Below is a small trained network, with its code and all its weights. Each question gives an input and a class and asks what happens when units are switched off, that is, made to give their printed mean instead of their output.

import numpy as np


def w(rows, s, z=0):
    codes = np.array(rows[::2]) - 128.0
    scale = np.full(codes.shape[1], s)
    scale[-1] = z or s
    return codes * scale


def norm(h):
    return h / np.sqrt((h * h).mean(-1, keepdims=True) + 1e-5)


def f(y):
    return np.maximum(y, 0)


def log_softmax(a):
    a = a - a.max(-1, keepdims=True)
    return a - np.log(np.exp(a).sum(-1, keepdims=True))


def net(x, mask):
    res = np.array(x, float).reshape(1, 4) / 4 @ E
    u = 0
    for l in range(2):
        y = f(norm(res) @ A[l][:, :-1].T + A[l][:, -1])
        res = res + np.where(mask[u : u + 5], y, B[l][:, -1]) @ B[l][:, :-1]
        u += 5
    return log_softmax(norm(res)[-1] @ U[:, :-1].T + U[:, -1])


A, B = {}, {}
E = w([
[72,94,155,114],'x0',
[105,206,73,121],'x1',
[124,153,177,172],'x2',
[118,147,181,2],'x3',
],0.0088)
A[0] = w([
[40,196,165,84,73],'L0N1',
[200,71,94,112,3],'L0N2',
[70,212,135,68,94],'L0N3',
[142,117,133,69,116],'L0N4',
[205,2,198,97,36],'L0N5',
],0.0081,0.0026)
B[0] = w([
[79,61,87,77,216],'L0N1',
[115,2,136,100,162],'L0N2',
[128,144,98,25,227],'L0N3',
[79,134,93,47,188],'L0N4',
[174,148,190,98,254],'L0N5',
],0.0079,0.004)
A[1] = w([
[155,74,118,232,65],'L1N1',
[52,100,110,248,94],'L1N2',
[154,60,86,239,3],'L1N3',
[201,85,214,121,109],'L1N4',
[194,84,185,254,152],'L1N5',
],0.0085,0.0036)
B[1] = w([
[6,151,156,123,208],'L1N1',
[80,176,201,130,217],'L1N2',
[90,204,139,110,206],'L1N3',
[156,109,104,203,217],'L1N4',
[94,125,108,153,253],'L1N5',
],0.014,0.0054)
U = w([
[190,25,112,116,83],'0',
[95,159,114,15,198],'1',
[142,106,59,195,1],'2',
[10,189,146,192,183],'3',
[211,124,186,122,114],'4',
[163,135,60,120,25],'5',
[226,214,8,163,111],'6',
[131,55,158,240,147],'7',
],0.017,0.0069)

Each question gives the input, the list of numbers given to net, and the class t.
The units are the neurons (one row each of A and B). Each row of codes is followed by its name. A weight is (code - 128) times the scale printed after its matrix; where a second scale follows, it is the last column's (A, B and U).
mask holds one flag per neuron, layer by layer. A switched-off neuron (its flag False) gives its mean, the last column of its row in B, instead of its output. The means were averaged over made-up inputs and are rounded, as every weight is.
A unit's drop is (log p(t) with every unit on - log p(t) with that unit switched off) / (log p(t) with every unit on - log p(t) with every unit switched off).
The circuit of an input: a set's keep is (log p(t) with only the set's units on - log p(t) with every unit switched off) / (log p(t) with every unit on - log p(t) with every unit switched off). Starting from all 10 units, units are removed one at a time, each time the one whose removal leaves the highest keep (on an exact tie, the one counted first), for as long as the keep stays at least 0.8.
units of the circuit, in order: the units of the circuit, biggest drop first
top k neurons: the k neurons with the biggest drops, biggest first
top k neurons in layer l: the k neurons of layer l with the biggest drops, biggest first
drop of u: that unit's drop, to one decimal
input [-8,8,8,-1], class 6: units of the circuit, in order -> [L1N1 L1N2]
input [-5,8,4,3], class 1: units of the circuit, in order -> [L1N4 L0N3]
input [-8,-7,5,-4], class 3: units of the circuit, in order -> [L1N1]
input [0,-7,-8,-1], class 0: top 2 neurons in layer 1 -> [L1N2 L1N1]
input [6,-5,-8,4], class 0: top 2 neurons -> [L1N3 L1N1]
input [-1,6,8,2], class 1: top 2 neurons in layer 0 -> [L0N3 L0N1]
input [-5,-5,6,-1], class 7: top 3 neurons -> [L1N4 L0N5 L1N2]
input [-1,6,-6,-1], class 6: top 2 neurons in layer 1 -> [L1N1 L1N2]
input [8,-7,-1,1], class 7: top 3 neurons -> [L1N4 L0N3 L0N1]
input [2,-5,3,3], class 7: top 2 neurons in layer 1 -> [L1N4 L1N3]
input [0,0,-8,-2], class 5: top 2 neurons -> [L1N2 L1N1]
input [-6,-1,3,1], class 6: top 3 neurons -> [L1N1 L1N2 L0N2]
input [-3,-6,2,7], class 4: top 2 neurons in layer 1 -> [L1N4 L1N1]
input [1,-8,3,2], class 7: units of the circuit, in order -> [L1N4]
input [1,-4,0,0], class 7: drop of L1N4 -> 0.2
input [-7,6,5,-1], class 6: drop of L1N1 -> 0.2
input [-6,-7,4,-6], class 3: top 2 neurons in layer 1 -> [L1N1 L1N3]
input [4,-7,-8,3], class 0: drop of L1N3 -> 0.1
input [-7,-4,-1,4], class 4: top 2 neurons in layer 0 -> [L0N5 L0N1]
input [-7,2,1,1], class 6: units of the circuit, in order -> [L1N1]
